Rows, each with its class:
[ 25  -1  -5   5  31  -5 -11  -7  -1  27  -7  -4 -20   4  -5  11  40 -12] -> (45)
[ -3  50   4 -15  30  19   6  -4   5  13  29  -1 -20   0  -3  31  -2  35] -> (50)
[-14  -2  -5  21  20  22  -2  -5  12   4  14 -10  -5  -2 -17   9  12  23] -> (50)
[  0   1  -7  29  17  -7  -5  -1   5  13  -2 -17 -23   5 -17   0  29  -3] -> (51)
[  3 -27 -15  61  -6   1   8   1   3  -4  10 -22  10   0 -17 -17  26  22] -> (52)
[ -3  -4   2  32  27  -3   4   0  -5  15  -2 -12 -11   1  -8  -8  29 -12] -> (50)
[-4 -7 -2 14  8 -2 -2 -5  1  9  0 -5  5  0 -7 11 17 -4] -> (52)
[ -2 -11 -10  31  20  -7   8  -8 -13  30  17  -9  -3   3 -13   2  19  27] -> (52)
[-14 -15  -9  39   3   6  10  -5  -3  17   3 -14   9   0 -11   1  21  32] -> (52)
[ -3  11  -7  13  15   1  10  -2  -5  22   6  -8  -7   3 -13   9  14  29] -> (52)
[ -5  -6 -10  24   6   0   7 -17  -1  22 -14   3  -4  -2 -11   5  13  15] -> (52)
[ -4 -10  -2  22  15  -4   1   8  -3  13  -2  -7   3  -6   0  -7  29 -23] -> (50)
[ -6  -6  -6  21  26 -10 -16  -5   0  19 -17  -8 -17  11 -18   5  34  -7] -> (45)
[ -7 -10   1  24  11   5 -10   0 -18  24 -22  -7 -11   3  -7   5  18 -12] -> (45)
[-12 -14  -8  40   8   9  12 -12  -2  19  21 -14   2   3 -14  -5  29  44] -> (52)
[  1   6  -7  13  28   4   8  -5  -4  12  13   0 -11   1  -3   8  13   7] -> (50)
[ -3 -30 -10  37   0   9   7 -26   3   0   9  -9   6  -4 -26  -9  18  45] -> (52)
[-10   5 -13  -2  41  -5   3   3  -9   7  33  -7   0   7  -5  -1  34 -18] -> (52)
[ -9 -19  -2  41  -3  10  -1  -2   6  -5 -25 -17  -9  -4 -10  -8  18  -5] -> (45)
[ -5 -10  -3  25  22  -8   3  -3  -2   7  16 -34  -3   0 -27   7  25  40] -> (52)
[ -6 -14   6  29  19   8  -6 -11  -5  16 -16 -12  -7   2 -27  -2  32  -4] -> (45)
[-12 -37  -8  68   5   9  -8 -15   9   1 -18 -24 -11  -7 -20 -15  42  13] -> (45)
[-11 -21 -10  50  -1   5   4 -10  22   6  10  -8  -1  -7 -20   3  19  33] -> (52)
[ -7   2   5  18  27  18   0   6   2  16   9  -7  -6 -11  -2   4  28  -8] -> (50)
[ -7 -12  -3  28  26   2  -7  -7 -10  15 -23  -6 -21   5 -10  -4  37 -14] -> (45)
[ -4 -21 -10  40  30   9  -3   2  -6  18  -6 -21 -15  -2 -15  -5  33  10] -> (45)
[ -4   1 -11  31  34  -3   3 -21 -11  34  26 -15 -10   7 -21  25  32  38] -> (52)
[ -8  -3  -5  24  21  -9  22  -7 -16  16  19 -21   7   0 -19   7  39  35] -> (52)
[ -3 -12   0  17  19  -5   1 -10 -13  16   7 -10  -1   2 -16   5  37   7] -> (52)
[ -7 -11   6  15   5  -4   5  -5  -3   8  21 -15   9   4 -13   2  30   6] -> (52)
[  3  27   1   3  24   9  -7  -7  -6  25   4 -11 -28  -1  -3  18  20 -17] -> (51)
[ -3  -6   1   4  49 -12  -8  -6 -21  29  15   1   0   5 -20  18  24  27] -> (52)
[ -8  -7  -5  31  14   6   4  -9  -5  19   6  -2  -1   5 -14   4  21  38] -> (52)
[ -1   0   0  23  14   2   0   7 -15  21 -16 -10 -16  -1   4   1  19 -17] -> (45)
[ -6 -12  -7  26  30  10   0  25  -5  26  -3 -13   8   1 -16  -1  19  29] -> (45)
[ -6   5  -5  21  20   0  -4  -2  -1  17  -1  -7 -13  16   4 -15  21 -11] -> (51)
[ -7 -22  -9  54 -14   6   5 -10  15  -2 -14 -21   3  -3 -24  -4  20  36] -> (45)
[  0   6  -8  19  21  17   5   1  -7  17  -6  -8 -11  -6   2  11  12  10] -> (50)
[ -4  -1 -11  40   9 -13   2   0   3  18  18 -12  -2   3 -10   0  27   7] -> (52)
[  4  10  -2 -11  54  -8  -2   9 -19  32  33  11  -9   7   0  23  21   6] -> (52)
[  8  34   7 -52  62 -15  -5  -5 -24  38  37  19  -6   7  -3  43  29   1] -> (52)
[ -2   9  -3  14  10  -6   7   8  -2  15  19  10   1  -1  12  -3  10 -12] -> (50)
[-25 -28  -6  60   1   9 -19  -5   2   6 -26 -12  -9   0 -16 -14  27   4] -> (45)
[ -3  18  -4  14  33   3  -1   6  -9  25   2  -5 -24 -16  -1  14  17  -9] -> (51)
[ -7   1   2  24  26  -5   0  -6 -17  23 -10  -7 -15   6 -14  -1  27   1] -> (45)
[  3  26   0 -16  61  -2  -3   0 -18  33   5   5 -30   8  -3  27  30 -18] -> (51)
[ -4  84  -4  18  -8  -3   7 -14   3   1  17 -15  -5   1 -14  17  12  37] -> (52)
[ -9  -6  -3  13  14  -2  -4  -8  -3  23  13  -5  -1   0 -13  21  32  13] -> (52)
[ -6 -20  -4  36  13   4  23   4  -6  11  -8 -11  -3   2 -11  -9  22  11] -> (45)
[ -6  -6   2  25 -30  12   1  -2   3 -12 -16 -27   4   4  -4 -16  -3  24] -> (45)

Rows with their classes:
[ -4  16  -1   7   2  -2  -1  -1  -2  -1   2   1   9   0 -10  -7   3  -2] -> (18)
[  4  23   7  76  15  -6  17  -5 -12  -2  -6  -1  -6   2  -7  -5  -2   3] -> (12)
[  3   5  22   6 -19  -5   0  -1  -1  -3  -7   3  -3   2  -7  16 -12   2] -> (18)
[  9 -12 -12   2  10  -8   4   5   4  -5  -3   4   5   2  -5   3  -4  12] -> (12)
[  3   3  -8  23  17  -6  13   1   6 -13  -2  -1  -3   3  -2 -11  12  -9] -> (12)
[ 0 28  0 70 11  3  8  4 -4 -1 -2  2  5  2 -3 -4  8  2] -> (12)
[  5 -18   1  21  -4   4  18  23  -7  -4  -4  -1  -9   5   5 -27  -6  -2] -> (12)
[  4  15  21  46   3  -4  -1  -4  -5  -2   3   1  11   0  -5 -14  -8  11] -> (18)
[ -7   1  -3  -8   1   1  -5  -7   8  -1  -2   5 -14  -2  -3  14   2 -10] -> (18)
[-1 -8 -1 31 16  6  3  1  1 -4 -1  7  5 -1  1 12  6  4] -> (12)
[ -3  -6 -21 -25  13   2  -4 -14  -9   4  -2  -1 -10   2  -4  10  -9  -1] -> (18)
[ 1 24  3 73 27 -3 19 -5 -8 -9 -5 10 -6 -1 -7  7 10 -6] -> (12)
[ -2  -5   8  28   6   8  -2   0  -8  -5   0   3  -1   2  -5   6 -14  17] -> (18)
[  1  -1 -11  53  12  -8   3 -15   3  -3  -3   4   7 -30  -5   5  -8   9] -> (12)
[  1  -7 -13   6  16 -16   6  -8   6  -4  -6   3  -1   3   2  -8  14  -6] -> (12)
[ -2   7  21  -3   1  -2   8  -6  -6   5  -8  -6   8   2  -8  10 -10  10] -> (18)
[ 3 15 -3 19 21 -7  8 -1  2 -9  5  3  3 -1 -6 -9  9  0] -> (12)
[ -3  -4   2  16   6  -4   1 -27   3  -8 -10  -5 -18   2 -17  33 -14   8] -> (18)
[ 8 32 14 33 20 -6  7  4  0 -7 -5 -1 12  0 -2 -9  6  5] -> (12)
[  0  33  -1  -5  12  -5  -7 -13   3   2   4  -2  26  -2  -2  -1   6  17] -> (18)
[ -1  19 -20 -33  11  -1   2 -13  -1   1   8   3  12  -3   5 -29  -6   1] -> (18)
[  5  11  18   7  -2  -5  -2   1  -1   3  -8  -2   7   0   0 -20  -9   8] -> (18)
[ -2  12 -10  16   9  -1  -5 -32   4   3  -3   2   7  -5 -15  23   2  14] -> (18)
[ -1  12   1  16   2  -7  -1 -24  -5  -2  -4   0 -10  -2 -10  13 -10  10] -> (18)
[ -3  14  10 -17   3   1 -16  -5  -2   0   1  -5   7   0  -2   0 -17   7] -> (18)
[  0   3  -2 -45   0  -5  -2  10   4  10   0  -3  -3   6   4 -10  -1   0] -> (18)
[ -7  -3   7   5  -4   2  -4  -4 -12  -5  -4  -6   3   0   1   7 -11   9] -> (18)
[  7   7  16  51   4   0   6  11  -4  -4 -12   3  18   2  -1  -4  -7  16] -> (12)
[  3  19   5  22   2 -12  -2  -6  -7  -5   2   2   9  -1  -3 -16 -15  10] -> (18)
[  5  -1   8 -19   8  -3   0   2  -2   2   2  -1  -4   0 -24   7   0  -1] -> (18)
[  2  11  21  19   3 -12   0  -8  -8  -4  -1  -3   4  -3  -7   8 -17  17] -> (18)
[  3   8   2  15  10  -8   1   3  -2 -10  -1   0  11  -5  -4 -22   7   5] -> (12)
[ -4 -20  -7  26  -7   4   9  -8 -11  -2  -9   3 -36   3 -11   8  17 -15] -> (18)
[ -3  -6  19  13   6   4  -3  -2  -9  -1  -5  -4   0  -2  -8  29 -11   9] -> (18)
[ -2   4   3  -7   3  -8  -2   1  -7   1   0  -2   8   7   3  -4 -10   0] -> (18)
[ -4  -8  -1   8   9   0  -3  -8  -2  -4  -4  -3   1   2 -10  28  -4   2] -> (18)
[ -2  -5  -7   4  11  -8  -1  -8   2 -10   1   2  -8   0  -9 -14   5  -3] -> (12)
[  5  -9  -6  16   4   0   5   1  -4 -12  -4  -5  -5   1  -2 -12  -2   0] -> (12)
[ -3  11  17  -4   1   1  -2 -10  -9  -3   8   0   0   2   0   3   0   4] -> (18)
[  6  13   7   7  -3  -3  -2  -4  -1  -1   7   0  -5  -5   0 -10  -4  10] -> (18)
[  6  -2  13  58   4   4   2  -4   0  -3  -5   5  -4   3  -1  12 -18  14] -> (18)
[  0   0 -17  49   1   7   4  -8  -5 -12  -3   9 -15  14  -1 -13   2  -4] -> (12)
[  5   5  -4  31   9  -7   5 -10   4  -4  -5  -2   1   1  -4  -9   3   2] -> (12)
[  5  14   7 -14  -3  -6  -3   5  -5  -1   1  -8   7  -2  -1 -17  -9   5] -> (18)
[  4   1 -12  54  15  12   6   3  -1  11  -4   6  21  -3   1  12   4   7] -> (12)
[ 10   9   6  29  23 -16  11   0  -1  -9  -7   3  -5   0  -4  -7   8  -4] -> (12)
[ -1 -12  43  62  -4  -3   9 -13 -14   0  -7  -4 -26   2 -13  36 -18   4] -> (18)
[ -5 -24   1  27   6   6  -3 -10  -9  -2  -4   2 -22   3  -7  14 -10  -2] -> (18)

Rows with their classes:
[-14  19  17   9  -9   4  -6  -6   4  22  -4  -5   6  -5   8   2   1  -5] -> muzi
[  0  22  30  20  -7  -7  -9  19   8  22   0 -13  20 -12  11  11 -17  -6] -> muzi
[  9  19  26  34 -10  -2  12  11   5   7  -8  -8  11  -9  13   7  -8  -2] -> muzi
[ 1  7 18 13  2  0 22  5 -8  1 -4 -4 -5 -6  6 10  4  3] -> mot
[-17  12  22  11 -11  -3  -3   5   4  17 -12 -11  11  -2   9   4 -11   1] -> muzi
[  3  11  31  12 -12  -8  14  12   5   6  -9  -9  14  -8   3   7 -26  11] -> muzi
[ -9  17  26  30 -17  -2  -8  -4   9  25 -13 -24  30  -3   3   4 -18 -13] -> Mer
[ -5  10  -4   5  -9   7  17  -9  -7   3  -9   1   1 -14  -1  19  -2  -3] -> Bal
[ -5  12  16  14 -12 -14 -11  10   1   3  -3  -6   2  -3  10 -10   9   1] -> muzi
[-13  18  21  21 -14   0 -10   2  10  33 -11 -16  24 -10  12  10   2 -13] -> geses
[-26  10  23   6 -10  -9  -7   9   7  18  -7 -15  20  -5   8   0 -16  -3] -> muzi
[-2  5  8  0  1 -8  0  3 -1  7 -4 -2  0 -3  1 -2  1 -1] -> muzi
[-17   6   2  13 -15   6  -9  -8  -2   5  -8 -16  18  -1  18   4 -17 -13] -> Bal
[ -3   8  19  18 -10  -8  15   4  -5  -3  -4  -2  -1  -1   9  10  -3   2] -> muzi
[-14  11   3   9 -17   5  -7   5  -2  15  -9 -18  21 -10  12  13  -9  -5] -> Bal

Rows with their classes:
[ 31  -1   3   3  -1  20   6  18  14  -1  -6 -22  -1   1  -8   4 -12 -21] -> (37)
[ 30 -13   4   8  17  20  -3  18   0   8  -8 -14 -14  -4  -1  -7 -21  -9] -> (48)
[ 27  -5   4  10   8  12   1  15   5   4  -5 -24  -3  -5  -6  -1 -13 -24] -> (37)
[ 27   7   2   2  -1   5   6   6  13   5   6 -26   4  -4  -4  -1  -9 -25] -> (37)
[ 44  -7  -4 -10   2   7   1  22   6   7  -6 -19  -8  -7   2  -8 -21 -13] -> (48)
[ 27  -1 -16   0   2  24   1  11  13   5   3 -13  -5  -3  -4   3  -5 -19] -> (35)
[ 40   6   0   3  14  39   6  17   7   7  -2 -12  -8   0  -9   1  -7 -46] -> (37)
[ 35   6  13  14  29   8 -10  14  -6  13 -13  -1  -9  -5 -10 -12  -8 -14] -> (48)
[ 38   0   8   5  19  20   3  18   0   5  -8  -8 -14  -4  -8  -7 -16 -28] -> (48)
[48  9  3  9  6  2 -9 17  8 10 -7 -8  4 -7 -3 -9  1 -9] -> (49)
[34  6 -1  5 -5  6  0 15  7  1 -5 -2  4 -2 -1 -4  3 -6] -> (49)
[ 76 -11  -7  25  28  36  -5  43   3  24 -19 -57 -12 -19   0 -15 -38 -69] -> (49)
[ 24  -8 -17   5   1  14   1  20   1   2 -10 -17 -10  -6  -5   4 -11 -11] -> (48)
[ 36  -4  -5  -2   4  27   5  20  13   1  -4 -11 -13  -2 -10   3 -16 -13] -> (48)
[ 29   2  13  10  12   8  -2  10   3   8  -2 -16  -5  -4  -4 -10 -18 -24] -> (48)
[ 24   1   6   6  19   8  -4  11  -3  11  -5  -9  -9  -6  -6  -9 -13 -14] -> (30)
[ 26  -1  -8  14  22   6  -4  16  -8   9 -12 -15 -11  -9  -3  -4  -8 -19] -> (48)
[ 65  -7 -12   0   8  26   5  29  11  13  -4 -27  -9 -11  -3  -4 -21 -38] -> (37)
[ 15 -14   9   6   5  11  -7   6  -6  12  -3  -2  -4   0  10 -12 -16  -8] -> (30)
[ 28  -2  -3   7  16   7  -4  16 -13  11  -9  -7  -9  -9   5  -9  -6 -27] -> (48)
[ 48  -7  -7  13   3  25   3  29   2   4 -12 -30  -6  -7  -1  -2 -18 -36] -> (48)
[ 29 -10  -4   0   8  23  -1  16   8   6  -5 -16 -11  -3  -1  -2 -22 -14] -> (32)
[ 25  -5  -7  15  -5   5  -4  13   3   3  -1 -14   9  -3   8  -7   0 -10] -> (49)
[ 38  -1  -2  -6   3  22   1  16  15   4   3  -5  -8  -2  -6  -1 -11  -4] -> (49)
[ 50  11   4  -4   8  -1   0  13  15  15   2 -14   1 -10  -4  -7 -10 -10] -> (49)
[ 28   6   5  11  17   2  -3  20   2  11  -3 -20  -2  -8  -5  -7  -9 -26] -> (37)
[ 35   1  -3   0  12   6   1  18  -4   4  -9  -5  -7  -8  -3  -2  -8 -15] -> (48)
[ 13   1 -11   5   6  26   0   6   5   2   3  -8  -5   3  -4   5  -8 -22] -> (37)
[ 29 -12  -7   5   5  14   0  17   2   5  -9 -17  -8  -6   2  -5 -17  -8] -> (32)
[ 27   2 -10  14   2  15  -2  15   4   5  -7 -24   5  -3  -3   0  -6 -27] -> (37)
[ 26   4  -6  -1   5  16  -3   6   5  10   4  -9  -1  -5   2  -3  -1 -23] -> (37)
[ 13 -12   1   3  -4  11   0   7   2  -3  -3  -4  -1   4   2  -3 -11   8] -> (32)
[ 30  -1  -5  12  13  23  -5  18   6   5  -5  -3 -10   1 -14   1   6   1] -> (30)
[ 44   7   1  -8   4  25   7  17  16   6   3 -16  -3  -1  -6   1 -10 -31] -> (37)
[ 36  -4  -6   1  25  24   0  20   0  11  -7  -6 -17  -5 -10  -1 -13 -17] -> (48)
[ 39  -3   2   9  26  11  -2  21 -12  15 -15 -19 -15 -12   0 -11 -19 -37] -> (48)
[ 27   2  -1   5  30  21  -3  10  -6  16  -4  -7 -13  -6  -8  -6  -9 -31] -> (48)
[ 33  -2  -6   3  20  29  -6  15  -1  14  -1   3 -11  -2  -4  -5  -4 -18] -> (30)
[ 38  -4  10  -1   7  24  -4  14   8  12   1  -2  -5  -2   1  -9 -13 -16] -> (30)
[ 17  -3   5  17  -2   9   1   5   4   4  -3 -31   9  -4   2  -2 -11 -28] -> (37)
[ 39  -2 -14  -2   4  36   1  18  21   4   2 -13  -8   3 -13   8  -7  -8] -> (35)
[ 27   2  -5  -6   2   5   5   8   2   8   1 -17   0  -8   3  -1  -8 -26] -> (34)
[ 33  -5   1  10   5  21  -2  15   7   4  -4 -12  -6  -1  -7  -3 -15  -6] -> (30)
[ 27  -3  -7   7  -2   9   0  13   8   6  -1 -25   4  -4   3  -2  -9 -32] -> (35)
[ 38   3  -1   1  14  17   0  21   0   5  -8  -3 -10  -5  -8  -2  -6 -18] -> (48)
[ 12  -6  -5   8 -11  17   2   7  11   1   3 -19   6   3   4   1  -8  -6] -> (35)
[ 26   5  -4  -1   6  24   4   8   7   8   0 -25  -5  -3  -6   2 -10 -46] -> (37)
[ 19  -8   6  10   2   3   0  13  -7   6  -9 -17   1  -6   8  -9 -16 -26] -> (48)
[ 32  -4 -11  -2   0  23   2  18   7   5  -2 -10  -5  -3  -2  -2 -12 -12] -> (32)
[ 37  -3  -4   5  -6  10  -4  11   5  11  -2  -8   9  -4   9 -10  -1 -15] -> (49)

Rows, each with its class:
[ -1   2   8  30   0  -3   3  -4   1   9  -8  -5  -2 -10   0   0   8 -19] -> Y
[  0   2  -1   8  -4   2  -1  -5   0   2   9   1  -4  -3   0  -1   3 -37] -> Z
[ 10   3   8  14   0   4   2   0   0  -3  -2 -11   3   8  -6   6   5 -42] -> U
[  4   0   5  16  -5   4   5   2   5  -1   4   2  -1 -24 -12   4   5  35] -> Y
[  6  -1   7  18   3   8  -1   5   4  11   7 -14  -3 -22   3  -2   6  16] -> Y
[ -5   5   3 -14  -7  23  -3   0   1   2   3  -2  -4   8  -4  -7  -7  -8] -> Z
[ 16  -1   1  -2  -4   1   3   5  -1  -8   5  -1   1  -1 -17  15  -1  -2] -> Z
[ 11  -2   3   3  -4  -2  -3   1  -4  -4   0   2  -1   3  -1  -1   2 -12] -> Z
[  0  -6   3  15   7   5   4  -2  -1   5  -5   0   0  -8  -2   5   6 -25] -> U
[ -7   7   5  -8  -9  11  -2  -4   3   9   3  -3  -1  -8  -2  -8   4 -21] -> Y
[  9   3   4  19  -1 -12  -1   2  -4  -3  -2  -4  -3   3   0   0   1 -25] -> Y
[  2   0   4  10  -5  -1   0   3  -1  -5   0  -7   1  -7  -8   0   2 -12] -> Z
[-8  0  5 17  2  2 -1  5  0  4 -5 -4 -2 -3 -1 -5  8 -8] -> Y
[ 17   0   8  25   1  -3   9   8  -6  -7 -18  -1   1  22  -3  10   3 -15] -> U
[-18   2   4  11  -3   3   1  -1  -1   7  -8   0  -1   8  -6  -5   9 -36] -> U
[11  0 -1  4 -7 -8  2 -3 -5 -1 -1 10 -5 -1  1  1  0  3] -> Y
[ 20  -4   2  24   0 -13  -2   2  -6  -5   3 -13  -5 -18   7  -6   4  -8] -> Y
[-26   3  -5 -12  -4   2  -6  -3   0  11   1  -3  -1   1  -1 -16   9 -19] -> U
[ 20   3   9  35   1  -8   3   3  -8  -5  -5 -12  -1 -28 -13   8   9 -18] -> Y
[ 17   8   0  -6  -2   3  -6   5  -6  -1   8  -7   7  10   1  -2   2 -31] -> Y
[ 11  -2  11  29   0  -6  -4   7   0   4  -6  -9  -2 -15   8  -6  10  15] -> X
[ 17   0   4  17   8   3   4   6  -1  -3   4 -13  -3   4  -2  14   5 -36] -> Y
[ -5  -1   7  20  -3  -1   1   2  -1  -1 -14   4   3  -1   3   0   5   1] -> U
[ 21  -3   6  29   1  -5   9  -3  -3  -1 -10   3   1 -15  -5  11   3 -12] -> U
